(149): [ 11  17 -14  -5  -5  37   6]
(67): [-31  -1  15 -10   4 -25  -9]
(104): [-1 11 -5 -5 17 -5  3]
(53): [-31  -1  15 -10   7  -7   0]
(125): [ -2   3 -30  23  40  54  -1]
(41): [  5 -14  18   9  -6 -27  -4]
(27): [ -8  25  -1  -6  -2 -11 -13]
count (125): [54] -> 1
len: [ -8  25  -1  -6  -2 -11] -> 6
asked: [-30  23  40  54  -1] -> (125)
count (41): [18] -> 1
len: [  5 -14  18   9  -6 -27] -> 6

(164): [ 1  1 -2 -2  0 -1]
(152): [ -2  -4 -46 -10  -5 -21]
(174): [ -2   5   0 -19 -13   6]
(21): [  1  -4 -11  -1   2  -4]
(115): [11 -1  3  2 -7 -7]
(196): [-12  -9 -20 -20  -8  -3]
(23): [ 1  1 -2  1  0 -1]
(215): [-5 -3  7 -9 -4 -1]
(102): [-2  0  0 -3 -2  2]
(18): [-2 13  8 17  1  6]
(89): [ 0 -3  0 -2  2 -4]
(219): [  5 -37 -22 -55  -1 -24]
count (152): [-21] -> 1
asked: [ 0 -3  0 -2  2 -4] -> (89)
len: [ -2   5   0 -19 -13   6] -> 6

(116): [ 41  -6 -48  -9]
(5): [ 19  29 -33   1]
(119): [ 32  32 -35  32]
(121): [  7 -13   4  -5]
len: [ 41  -6 -48] -> 3
asked: [-33   1] -> (5)
count (119): [32] -> 3
len: [ 32  32 -35  32] -> 4
count (116): [-48] -> 1
asked: [-35  32] -> (119)

(82): [-3 -3  0  0 -3]
(46): [ -1  -4  -5  42 -17]
(93): [ -1  -4  -5  42 -16]
(188): [-24 -37  -5  41  12]
(38): [ 28 -26 -12  -1  33]
(101): [-38  26  -8  27  12]
(178): [ -3  -1   0  33 -15]
(155): [-11 -37   2  16 -22]
(144): [-5 43  0 36 11]
count (82): [-3] -> 3
asked: [ -1  -4  -5  42 -17] -> (46)
count (188): [-37] -> 1
count (38): [-1] -> 1
len: [ -1  -4  -5  42 -16] -> 5

(31): [-4 18 -4 -4]
(107): [-1  9 -1 -3]
(11): [ -4  18 -24   7]
(100): [-14  22 -18   8]
asked: [ -4  18 -24   7] -> (11)
count (31): [-4] -> 3
len: [-4 18] -> 2

(74): [ 15  55 -40 -45  31  33  11  45 -12  14]
(81): [ 14  53 -36 -44  33 -11  12  38 -17  11]
(9): [ 32  54 -38 -45  32 -10  12  42 -15  12]
len: [ 32  54 -38 -45] -> 4
len: [ 32  54 -38 -45  32 -10  12  42 -15  12] -> 10
len: [ 14  53 -36] -> 3
count (9): [32] -> 2
len: [ 14  53 -36 -44  33 -11  12  38 -17  11] -> 10

(143): [-2 -2 41 -2]
(63): [-1 -2  1  4]
(88): [44 28 28 14]
(7): [ 18  -8 -22  40]
(20): [  7   5   5 -10]
asked: [-1 -2] -> (63)
asked: [-2 -2 41] -> (143)
len: [7] -> 1
count (143): [-2] -> 3

(95): [ 30 -15  34  17   0  19  21 -11 -12 -21  33   2 -34  17  25 -37  30 -15
 -11  -3  47 -12  11   1  37 -25 -13 -14  -9 -35  33]
(72): [ 30 -12  34 -12   0 -14  21 -11 -12 -21  33   2 -12  17  25 -37  30 -15
 -14  -3  47 -12  11 -38  37 -25 -38  16 -22 -26  33]
(49): [ 11   3 -25 -26  -4  31 -30 -33 -39  -3 -39 -15 -15 -42  -6 -37  -5 -15
 -15 -39 -15   4 -15  26 -15   4  -1   1   4 -26 -17]
count (49): [-15] -> 7
count (72): [-12] -> 5
count (49): [-16] -> 0
asked: [-15 -15 -42  -6 -37  -5 -15 -15 -39 -15] -> (49)

